Below is a small trained network, with its code and all its weights. Each question gives an input and a class and asks what happens when units are switched off, that is, made to give their printed mean instead of their output.

import numpy as np


def w(rows, s, z=0):
    codes = np.array(rows[::2]) - 128.0
    scale = np.full(codes.shape[1], s)
    scale[-1] = z or s
    return codes * scale


def f(y):
    return y / 2 * (1 + np.tanh(0.7978845608 * (y + 0.044715 * y**3)))


def log_softmax(a):
    a = a - a.max(-1, keepdims=True)
    return a - np.log(np.exp(a).sum(-1, keepdims=True))


def net(x, mask):
    res = np.array(x, float).reshape(1, 6) / 4 @ E
    y = f(res @ A[0][:, :-1].T + A[0][:, -1])
    res = res + np.where(mask, y, B[0][:, -1]) @ B[0][:, :-1]
    return log_softmax(res[-1] @ U[:, :-1].T + U[:, -1])


A, B = {}, {}
E = w([
[185,156,96,33,84,193,254],'x0',
[214,119,80,236,133,242,107],'x1',
[129,132,129,130,134,128,130],'x2',
[130,127,129,126,135,131,126],'x3',
[125,38,240,206,128,121,243],'x4',
[129,130,126,130,128,124,130],'x5',
],0.007)
A[0] = w([
[90,100,155,189,149,93,7,82],'N0',
[83,102,149,201,146,90,34,79],'N1',
[131,74,216,181,148,113,219,52],'N2',
[94,106,131,194,166,77,38,65],'N3',
[45,125,166,56,124,32,149,93],'N4',
[118,141,133,130,131,134,130,114],'N5',
[76,96,136,206,154,83,39,88],'N6',
[123,130,108,123,137,130,152,69],'N7',
[80,112,126,173,131,109,72,5],'N8',
[186,101,86,238,114,211,97,58],'N9',
[106,43,240,208,143,104,248,95],'N10',
[101,118,158,200,150,81,33,83],'N11',
[120,214,25,64,150,120,32,45],'N12',
[130,57,186,186,149,96,226,87],'N13',
[94,107,151,195,156,83,17,88],'N14',
[133,241,15,47,149,110,23,118],'N15',
[53,105,171,37,112,52,137,59],'N16',
[204,124,107,209,123,214,112,10],'N17',
[72,143,197,40,131,33,144,69],'N18',
[172,166,81,25,92,209,254,81],'N19',
[194,101,92,247,122,245,121,61],'N20',
[52,127,173,52,112,48,143,63],'N21',
[208,154,79,33,70,189,240,78],'N22',
[54,123,168,55,114,37,148,73],'N23',
],0.0059,0.0022)
B[0] = w([
[104,128,190,76,134,70,198,194],'N0',
[113,126,191,64,142,63,206,185],'N1',
[71,69,116,101,56,203,51,183],'N2',
[117,124,175,83,133,91,190,181],'N3',
[212,207,37,226,191,138,90,192],'N4',
[128,129,130,130,130,131,129,126],'N5',
[107,131,194,55,142,61,214,189],'N6',
[129,137,146,133,129,122,134,122],'N7',
[114,126,162,108,130,91,162,142],'N8',
[183,190,48,190,179,98,127,207],'N9',
[59,26,128,93,31,242,13,221],'N10',
[117,135,188,66,128,60,197,185],'N11',
[58,34,152,110,58,244,39,221],'N12',
[89,68,127,109,53,229,56,186],'N13',
[109,129,196,76,134,69,205,193],'N14',
[46,28,160,106,36,253,39,253],'N15',
[195,195,52,197,175,125,106,184],'N16',
[190,187,59,185,181,125,91,189],'N17',
[199,188,42,203,187,142,110,191],'N18',
[87,120,231,47,156,14,229,230],'N19',
[213,213,31,204,210,108,99,225],'N20',
[187,180,64,193,178,128,102,182],'N21',
[94,127,230,66,140,38,238,228],'N22',
[184,191,51,194,182,130,98,185],'N23',
],0.0059,0.0073)
U = w([
[93,67,133,118,40,196,48,254],'0',
[121,134,187,86,142,61,249,123],'1',
[201,195,46,207,188,123,107,9],'2',
],0.011,0.00075)

Each question gives the input, the list of numbers given to net, and the class t.
The units are the neurons (one row each of A and B). Each row of codes is followed by its name. A weight is (code - 128) times the scale printed after its matrix; where a second scale follows, it is the last column's (A, B and U).
mask holds one flag per neuron, in row order. A switched-off neuron (its flag False) gives its mean, the last column of its row in B, instead of its output. The means were averaged over made-up inputs and are rounded, as every weight is.
A unit's drop is (log p(t) with every unit on - log p(t) with that unit switched off) / (log p(t) with every unit on - log p(t) with every unit switched off).
The circuit of an input: a set's keep is (log p(t) with only the set's units on - log p(t) with every unit switched off) / (log p(t) with every unit on - log p(t) with every unit switched off). Starting from the 12 units with the biggest drops (on a tie, the unit counted first), units are removed one at a time, each time the one whose removal leaves the highest keep (on an exact tie, the one counted first), for as long as the keep stays at least 0.8.
circuit, biggest first: the units of the circuit, biggest drop first
most important unit: the unit with the biggest drop
top k neurons: the k neurons with the biggest drops, biggest first
drop of u: that unit's drop, to one decimal
input [3,5,6,-6,-6,5], class 0: most important unit	N15
input [-2,1,7,-1,-1,-7], class 1: circuit, biggest first	(N10; N4)
input [8,3,1,-7,8,8], class 0: top 3 neurons	(N10; N13; N2)
input [7,8,-5,7,6,0], class 2: top 4 neurons	(N20; N17; N9; N15)
input [4,5,5,4,-5,-3], class 0: top 3 neurons	(N15; N12; N4)
input [8,7,8,-4,-7,0], class 1: top 3 neurons	(N19; N22; N10)
input [5,4,-1,-7,-6,3], class 0: top 2 neurons	(N15; N12)
input [6,-8,4,-6,-7,-1], class 2: top 2 neurons	(N4; N18)
input [-4,-7,2,-5,-6,2], class 2: top 4 neurons	(N4; N18; N16; N23)
input [-5,-4,-7,1,-4,5], class 1: drop of N15	-0.1
input [-1,-5,-8,3,4,8], class 2: drop of N15	0.2
input [-3,1,1,-1,0,-7], class 1: drop of N15	0.1
